Below is a small trained network, with its code and all its weights. Each question gives an input and a class and asks what happens when units are switched off, that is, made to give their printed mean instead of their output.

import numpy as np


def w(rows, s, z=0):
    codes = np.array(rows[::2]) - 128.0
    scale = np.full(codes.shape[1], s)
    scale[-1] = z or s
    return codes * scale


def f(y):
    return y / 2 * (1 + np.tanh(0.7978845608 * (y + 0.044715 * y**3)))


def log_softmax(a):
    a = a - a.max(-1, keepdims=True)
    return a - np.log(np.exp(a).sum(-1, keepdims=True))


def net(x, mask):
    res = np.array(x, float).reshape(1, 5) / 4 @ E
    y = f(res @ A[0][:, :-1].T + A[0][:, -1])
    res = res + np.where(mask, y, B[0][:, -1]) @ B[0][:, :-1]
    return log_softmax(res[-1] @ U[:, :-1].T + U[:, -1])


A, B = {}, {}
E = w([
[172,142,39,186,50],'x0',
[114,122,136,132,108],'x1',
[132,130,125,124,131],'x2',
[140,177,143,87,74],'x3',
[7,80,56,87,152],'x4',
],0.011)
A[0] = w([
[105,96,212,70,176,175],'n0',
[182,84,120,162,161,172],'n1',
[87,131,74,200,111,212],'n2',
[88,148,64,200,67,203],'n3',
[90,193,200,124,125,162],'n4',
[121,121,225,139,139,203],'n5',
[51,168,94,89,98,97],'n6',
[101,106,186,116,176,253],'n7',
[105,79,130,153,128,89],'n8',
[204,83,176,150,161,147],'n9',
[253,138,70,60,46,175],'n10',
[128,56,147,103,189,127],'n11',
[88,57,136,122,172,131],'n12',
],0.011,0.0044)
B[0] = w([
[2,172,190,118,241,240],'n0',
[140,61,53,128,34,174],'n1',
[220,109,69,98,72,209],'n2',
[114,55,47,202,51,228],'n3',
[60,169,208,61,239,181],'n4',
[151,59,176,18,206,203],'n5',
[217,101,117,79,74,194],'n6',
[33,32,194,74,140,226],'n7',
[71,100,67,159,240,143],'n8',
[192,47,156,14,77,199],'n9',
[14,112,236,233,123,254],'n10',
[33,74,148,168,202,195],'n11',
[58,18,77,244,163,210],'n12',
],0.0064,0.0095)
U = w([
[144,66,130,44,170,253],'0',
[82,101,167,254,157,172],'1',
[235,106,86,161,62,214],'2',
[191,73,24,169,135,3],'3',
[161,198,201,56,174,18],'4',
],0.0098,0.0044)

Each question gives the input, the list of numbers given to net, and the class t.
The units are the neurons (one row each of A and B). Each row of codes is followed by its name. A weight is (code - 128) times the scale printed after its matrix; where a second scale follows, it is the last column's (A, B and U).
mask holds one flag per neuron, in row order. A switched-off neuron (its flag False) gives its mean, the last column of its row in B, instead of its output. The means were averaged over made-up inputs and are rounded, as every weight is.
A unit's drop is (log p(t) with every unit on - log p(t) with that unit switched off) / (log p(t) with every unit on - log p(t) with every unit switched off).
The circuit of an input: a set's keep is (log p(t) with only the set's units on - log p(t) with every unit switched off) / (log p(t) with every unit on - log p(t) with every unit switched off). Starting from the 12 units with the biggest drops (on a tie, the unit counted first), units are removed one at a time, each time the one whose removal leaves the highest keep (on an exact tie, the one counted first), for as long as the keep stays at least 0.8.
circuit, biggest first: the units of the circuit, biggest drop first
top k neurons: the k neurons with the biggest drops, biggest first
drop when u is switched off: that unit's drop, to one decimal
input [-3,-4,6,-2,8], class 1: circuit, biggest first	(n12)
input [1,3,-3,-4,1], class 3: circuit, biggest first	(n10 n0 n4)
input [-5,8,-5,-2,-2], class 0: top 3 neurons	(n5 n10 n7)
input [-3,-3,-6,-6,-3], class 0: top 2 neurons	(n10 n9)
input [0,6,2,7,-5], class 4: top 3 neurons	(n12 n3 n4)
input [-1,1,0,4,-2], class 4: top 2 neurons	(n12 n3)
input [-5,0,-6,-1,5], class 1: top 3 neurons	(n12 n9 n11)
input [-4,-7,-1,-7,-3], class 0: top 2 neurons	(n9 n10)
input [-1,2,3,-7,-2], class 0: top 3 neurons	(n10 n9 n3)
input [8,-1,0,-2,7], class 3: top 3 neurons	(n3 n8 n9)
input [-2,-6,0,2,-6], class 4: drop when n9 is switched off	-0.1
input [8,-2,0,4,-2], class 1: drop when n9 is switched off	0.2
input [0,1,-6,-4,-7], class 0: drop when n2 is switched off	0.1
input [6,3,3,6,1], class 2: circuit, biggest first	(n0)
